Below are the code and all the weights of a small trained network. Each question names an input and a class and asks about switching units off, where a switched-off unit gives its printed mean instead of its output.

import numpy as np


def w(rows, s, z=0):
    codes = np.array(rows[::2]) - 128.0
    scale = np.full(codes.shape[1], s)
    scale[-1] = z or s
    return codes * scale


def f(y):
    return y / 2 * (1 + np.tanh(0.7978845608 * (y + 0.044715 * y**3)))


def log_softmax(a):
    a = a - a.max(-1, keepdims=True)
    return a - np.log(np.exp(a).sum(-1, keepdims=True))


def net(x, mask):
    res = np.array(x, float).reshape(1, 8) / 4 @ E
    y = f(res @ A[0][:, :-1].T + A[0][:, -1])
    res = res + np.where(mask, y, B[0][:, -1]) @ B[0][:, :-1]
    return log_softmax(res[-1] @ U[:, :-1].T + U[:, -1])


A, B = {}, {}
E = w([
[130,127,128,127,127,126,127,128,130,127,128],'x0',
[127,126,126,126,131,130,129,128,127,124,131],'x1',
[46,199,155,39,116,150,94,123,144,218,182],'x2',
[129,128,129,126,130,125,123,126,124,125,129],'x3',
[129,131,131,130,127,127,130,127,126,125,129],'x4',
[147,95,178,165,65,169,126,6,156,111,202],'x5',
[124,129,128,128,127,131,134,127,132,129,124],'x6',
[133,128,44,94,66,143,188,121,2,154,158],'x7',
],0.0098)
A[0] = w([
[73,183,162,83,201,102,74,196,200,165,103,140],'N1',
[180,84,107,158,53,155,192,59,72,101,161,120],'N2',
[197,61,104,185,78,136,185,80,86,61,145,117],'N3',
[178,90,103,149,49,159,182,65,82,101,159,122],'N4',
[116,134,201,134,112,162,74,60,187,132,193,34],'N5',
[180,87,112,206,188,81,131,147,130,61,39,210],'N6',
[101,175,34,52,78,141,196,171,16,187,147,1],'N7',
[221,49,107,230,216,73,149,198,153,18,1,22],'N8',
[69,172,157,87,188,108,81,193,181,165,96,137],'N9',
[83,183,137,73,181,109,103,202,151,173,80,129],'N10',
[71,176,160,90,192,119,79,178,183,159,94,134],'N11',
[128,133,48,113,174,86,161,223,66,119,50,192],'N12',
[125,125,131,128,123,125,133,134,131,127,130,128],'N13',
[135,124,131,129,124,123,130,138,128,127,136,121],'N14',
[47,195,147,45,80,165,90,77,110,217,239,59],'N15',
[129,118,211,157,56,182,92,13,203,124,248,62],'N16',
[109,165,48,52,78,118,164,127,32,177,154,171],'N17',
[156,88,207,192,167,145,77,101,216,84,102,212],'N18',
[83,185,174,108,186,125,78,188,194,167,114,129],'N19',
[75,172,159,90,182,112,78,177,189,155,101,133],'N20',
[131,101,200,172,161,121,92,111,215,81,109,156],'N21',
[156,130,27,104,192,43,190,244,31,109,26,2],'N22',
[170,94,221,212,182,103,57,76,251,46,110,21],'N23',
[174,75,99,188,68,144,169,86,86,82,153,117],'N24',
],0.0048,0.0078)
B[0] = w([
[157,112,84,153,134,91,81,95,85,106,168,200],'N1',
[170,95,115,168,97,118,112,103,103,101,162,189],'N2',
[159,109,111,155,111,125,111,105,96,103,162,194],'N3',
[173,92,112,169,96,117,116,107,95,101,155,184],'N4',
[69,183,107,81,162,103,110,150,129,141,101,160],'N5',
[147,87,185,149,102,186,181,153,190,141,91,242],'N6',
[34,206,116,52,189,92,101,174,164,173,63,179],'N7',
[3,244,87,17,186,67,78,172,127,195,108,208],'N8',
[160,123,94,154,133,81,86,99,89,101,168,188],'N9',
[154,130,88,141,141,82,85,104,88,112,164,183],'N10',
[148,119,86,145,145,91,99,100,89,109,169,185],'N11',
[71,181,130,74,152,113,122,169,166,163,90,234],'N12',
[132,132,132,127,128,127,128,127,128,127,127,128],'N13',
[122,130,125,130,124,130,131,125,123,129,128,125],'N14',
[127,91,209,126,109,188,200,181,222,158,44,197],'N15',
[57,168,143,79,150,136,143,189,178,179,47,215],'N16',
[133,99,178,137,104,167,160,155,177,135,84,224],'N17',
[79,181,110,77,160,95,105,156,136,165,113,255],'N18',
[151,126,87,138,140,101,89,103,85,107,166,185],'N19',
[163,120,84,152,127,73,84,101,73,103,175,182],'N20',
[83,165,146,77,142,131,147,176,163,168,78,211],'N21',
[195,27,216,195,60,229,225,129,232,119,58,191],'N22',
[186,37,199,188,64,223,213,141,198,116,72,201],'N23',
[168,98,106,155,104,115,114,100,98,98,164,181],'N24',
],0.007,0.0087)
U = w([
[53,247,103,50,179,77,106,166,128,172,117,18],'0',
[160,38,187,166,81,232,214,142,166,131,106,254],'1',
[198,99,59,198,123,74,79,14,20,46,255,146],'2',
],0.007,0.00087)

Each question gives the input, the list of numbers given to net, and the class t.
The units are the neurons (one row each of A and B). Each row of codes is followed by its name. A weight is (code - 128) times the scale printed after its matrix; where a second scale follows, it is the last column's (A, B and U).
mask holds one flag per neuron, in row order. A switched-off neuron (its flag False) gives its mean, the last column of its row in B, instead of its output. The means were averaged over made-up inputs and are rounded, as every weight is.
A unit's drop is (log p(t) with every unit on - log p(t) with that unit switched off) / (log p(t) with every unit on - log p(t) with every unit switched off).
The circuit of an input: a set's keep is (log p(t) with only the set's units on - log p(t) with every unit switched off) / (log p(t) with every unit on - log p(t) with every unit switched off). Starting from the 12 units with the biggest drops (on a tie, the unit counted first), units are removed one at a time, each time the one whose removal leaves the highest keep (on an exact tie, the one counted first), for as long as the keep stays at least 0.8.
circuit, biggest first: the units of the circuit, biggest drop first
top k neurons: the k neurons with the biggest drops, biggest first
drop of u: that unit's drop, to one decimal
input [8,8,-6,-6,7,-2,-2,-5], class 0: circuit, biggest first => N8
input [3,0,4,-3,5,8,8,-5], class 0: top 2 neurons => N5, N16
input [1,-8,5,-1,4,8,-5,-5], class 0: top 2 neurons => N5, N16
input [-6,8,-7,-3,2,0,-7,-7], class 0: top 4 neurons => N8, N18, N22, N21
input [-4,5,4,-2,-7,2,1,8], class 1: top 3 neurons => N17, N15, N8
input [-3,1,0,7,-1,7,1,4], class 2: top 2 neurons => N6, N23
input [-2,7,-8,3,-2,-4,5,0], class 0: top 2 neurons => N8, N12
input [-1,6,0,7,-8,-5,5,5], class 1: top 2 neurons => N22, N8
input [-2,0,-3,-4,-5,-8,7,2], class 1: top 3 neurons => N22, N18, N6
input [5,3,-5,2,-5,-8,-2,2], class 1: top 3 neurons => N22, N6, N18
input [2,8,2,0,-6,6,-5,-7], class 0: top 4 neurons => N18, N5, N16, N22
input [6,4,5,4,-5,4,6,2], class 1: top 2 neurons => N15, N8
input [-1,-3,4,1,8,-5,-4,-2], class 2: drop of N21 => 0.0
input [2,-1,-3,3,-2,-6,5,6], class 1: circuit, biggest first => N22
input [-5,-2,6,-8,-4,4,4,5], class 1: drop of N15 => 0.2
input [-3,4,-8,-5,-1,-5,5,-4], class 0: drop of N8 => 5.8
